[[148 127 141 137 143 141 138 150 141 129 142 140 126]
 [155 121 144 140 148 144 145 157 144 127 145 143 120]
 [101 137 114 115 105 115 108 100 114 128 113 113 138]
 [105 131 113 118 111 114 116 103 113 128 112 114 131]]
|
[[101 137 114 115 105 115 108 100 114 128 113 113 138]
 [105 131 113 118 111 114 116 103 113 128 112 114 131]
 [148 127 141 137 143 141 138 150 141 129 142 140 126]
 [155 121 144 140 148 144 145 157 144 127 145 143 120]]

[[110 104 110]
 [103 111 115]
 [149 142 141]]
|
[[103 111 115]
 [110 104 110]
 [149 142 141]]

[[123 120 124 113 124 108 145 120 121]
 [119 140 112 127 140 116 116 119 135]
 [134 145 120 120 129 139 109 115 147]
 [132 128 132 108 142 120 115 115 109]
 [148 145 110 107 125 107 149 146 133]
 [112 107 117 131 134 136 147 115 127]
 [133 142 145 150 149 117 143 133 138]]
|
[[112 107 117 131 134 136 147 115 127]
 [119 140 112 127 140 116 116 119 135]
 [123 120 124 113 124 108 145 120 121]
 [132 128 132 108 142 120 115 115 109]
 [133 142 145 150 149 117 143 133 138]
 [134 145 120 120 129 139 109 115 147]
 [148 145 110 107 125 107 149 146 133]]

[[121 151 138 112 114]
 [140 124 111 134 129]
 [108 148 140 143 135]
 [130 116 142 108 137]
 [143 124 121 148 115]
 [114 119 116 120 121]]
|
[[108 148 140 143 135]
 [114 119 116 120 121]
 [121 151 138 112 114]
 [130 116 142 108 137]
 [140 124 111 134 129]
 [143 124 121 148 115]]

[[128 121 120 128 120 114 118 123 113 128 128]
 [134 123 122 127 130 133 121 120 137 119 130]
 [133 126 125 128 128 132 127 127 129 124 134]
 [122 123 124 134 122 104 123 129 105 132 133]]
|
[[122 123 124 134 122 104 123 129 105 132 133]
 [128 121 120 128 120 114 118 123 113 128 128]
 [133 126 125 128 128 132 127 127 129 124 134]
 [134 123 122 127 130 133 121 120 137 119 130]]

[[145 104]
 [113 154]
 [120 148]
 [116 137]
 [103 113]
 [129 112]
 [ 99 145]
 [122 122]
 [110 140]
 [118 128]]
|
[[ 99 145]
 [103 113]
 [110 140]
 [113 154]
 [116 137]
 [118 128]
 [120 148]
 [122 122]
 [129 112]
 [145 104]]

[[122 131 111 138 109]
 [126 132 124 129 123]
 [107 132 128 122 126]
 [111 132 117 134 114]
 [116 132 119 133 117]]
|
[[107 132 128 122 126]
 [111 132 117 134 114]
 [116 132 119 133 117]
 [122 131 111 138 109]
 [126 132 124 129 123]]
---
[[113 133 128 128 118 126 112 119]
 [134 136 124 135 110 135 137 112]
 [133 134 121 132 129 111 131 145]
 [139 115 134 147 133 120 149 154]
 [136 128 124 126 137 130 135 130]
 [130 134 142 131 138 116 121 134]
 [131 135 126 118 129 133 113 108]
 [129 128 121 129 132 148 127 103]
 [126 129 134 118 128 122 132 134]]
|
[[112 119 113 133 128 128 118 126]
 [137 112 134 136 124 135 110 135]
 [131 145 133 134 121 132 129 111]
 [149 154 139 115 134 147 133 120]
 [135 130 136 128 124 126 137 130]
 [121 134 130 134 142 131 138 116]
 [113 108 131 135 126 118 129 133]
 [127 103 129 128 121 129 132 148]
 [132 134 126 129 134 118 128 122]]

[[128 127 135 132 114 127 131]
 [123 122 122 118 149 126 126]
 [118 113 128 121 127 112 119]
 [123 124 134 132 103 121 123]
 [126 122 117 112 154 130 133]]
|
[[127 131 128 127 135 132 114]
 [126 126 123 122 122 118 149]
 [112 119 118 113 128 121 127]
 [121 123 123 124 134 132 103]
 [130 133 126 122 117 112 154]]

[[130 135 116 101 139 117 139 119 122 125 139 116]
 [129 133 113 144 144 113 116 132 142 116 120 116]
 [148 140 136 120 137 141 138 124 139 135 128 149]
 [146 124 133 144 117 135 140 123 121 119 105 117]
 [129 124 126 108 114 134 133 142 114 138 151 129]
 [131 128 111 108 139 135 109 138 110 128 126 133]
 [131 134 115 101 140 116 139 119 121 125 139 116]
 [147 124 136 140 114 149 127 138 121 129 112 137]]
|
[[139 116 130 135 116 101 139 117 139 119 122 125]
 [120 116 129 133 113 144 144 113 116 132 142 116]
 [128 149 148 140 136 120 137 141 138 124 139 135]
 [105 117 146 124 133 144 117 135 140 123 121 119]
 [151 129 129 124 126 108 114 134 133 142 114 138]
 [126 133 131 128 111 108 139 135 109 138 110 128]
 [139 116 131 134 115 101 140 116 139 119 121 125]
 [112 137 147 124 136 140 114 149 127 138 121 129]]

[[107 129 143 109 131 109 144 110 105]
 [140 130 111 113 114 129 110 116 136]
 [127 131 133 118 125 116 134 122 128]
 [102 129 133 108 127 118 134 108 100]
 [139 130 126 109 122 117 127 108 135]
 [108 131 135 132 125 121 134 142 115]
 [114 132 127 133 121 127 126 144 121]
 [113 130 140 113 129 112 141 114 112]
 [105 130 117 123 117 134 116 131 108]
 [107 131 126 134 120 130 124 145 114]]
|
[[110 105 107 129 143 109 131 109 144]
 [116 136 140 130 111 113 114 129 110]
 [122 128 127 131 133 118 125 116 134]
 [108 100 102 129 133 108 127 118 134]
 [108 135 139 130 126 109 122 117 127]
 [142 115 108 131 135 132 125 121 134]
 [144 121 114 132 127 133 121 127 126]
 [114 112 113 130 140 113 129 112 141]
 [131 108 105 130 117 123 117 134 116]
 [145 114 107 131 126 134 120 130 124]]

[[143 142 136 115 148 152 135]
 [121 116 121 131 119 123 115]
 [110 137 119 134 110 155 140]
 [144 121 135 112 140 120 136]
 [150 120 135 110 148 124 126]
 [128 148 121 144 121 149 133]
 [151 132 136 115 151 129 121]
 [108 133 117 139 107 133 137]
 [113 117 121 136 116 104 112]]
|
[[152 135 143 142 136 115 148]
 [123 115 121 116 121 131 119]
 [155 140 110 137 119 134 110]
 [120 136 144 121 135 112 140]
 [124 126 150 120 135 110 148]
 [149 133 128 148 121 144 121]
 [129 121 151 132 136 115 151]
 [133 137 108 133 117 139 107]
 [104 112 113 117 121 136 116]]

[[128 137 126 132 139 137 122]
 [124 128 146 141 130 130 133]
 [129 139 131 135 136 140 127]
 [133 125  99 105 121 124 120]
 [126 136 122 129 135 138 119]
 [126 132 127 132 129 132 118]
 [131 133 120 122 128 134 130]]
|
[[137 122 128 137 126 132 139]
 [130 133 124 128 146 141 130]
 [140 127 129 139 131 135 136]
 [124 120 133 125  99 105 121]
 [138 119 126 136 122 129 135]
 [132 118 126 132 127 132 129]
 [134 130 131 133 120 122 128]]

[[123 121 107 142 130 132 118 126 114 133 119 140 125 120]
 [123 126 140 136 129 110 116 115 133 110 118 134 123 116]
 [129 122 127 115 129 126 118 123 126 126 121 115 123 120]
 [119 125 126 137 131 121 124 120 126 121 128 138 130 130]
 [123 126 139 126 130 114 121 117 133 113 126 126 127 125]]
|
[[125 120 123 121 107 142 130 132 118 126 114 133 119 140]
 [123 116 123 126 140 136 129 110 116 115 133 110 118 134]
 [123 120 129 122 127 115 129 126 118 123 126 126 121 115]
 [130 130 119 125 126 137 131 121 124 120 126 121 128 138]
 [127 125 123 126 139 126 130 114 121 117 133 113 126 126]]

[[126 131 127]
 [123 130 128]
 [123 132 127]
 [123 156 128]
 [126 143 128]
 [125 129 128]
 [124  99 127]]
|
[[131 127 126]
 [130 128 123]
 [132 127 123]
 [156 128 123]
 [143 128 126]
 [129 128 125]
 [ 99 127 124]]
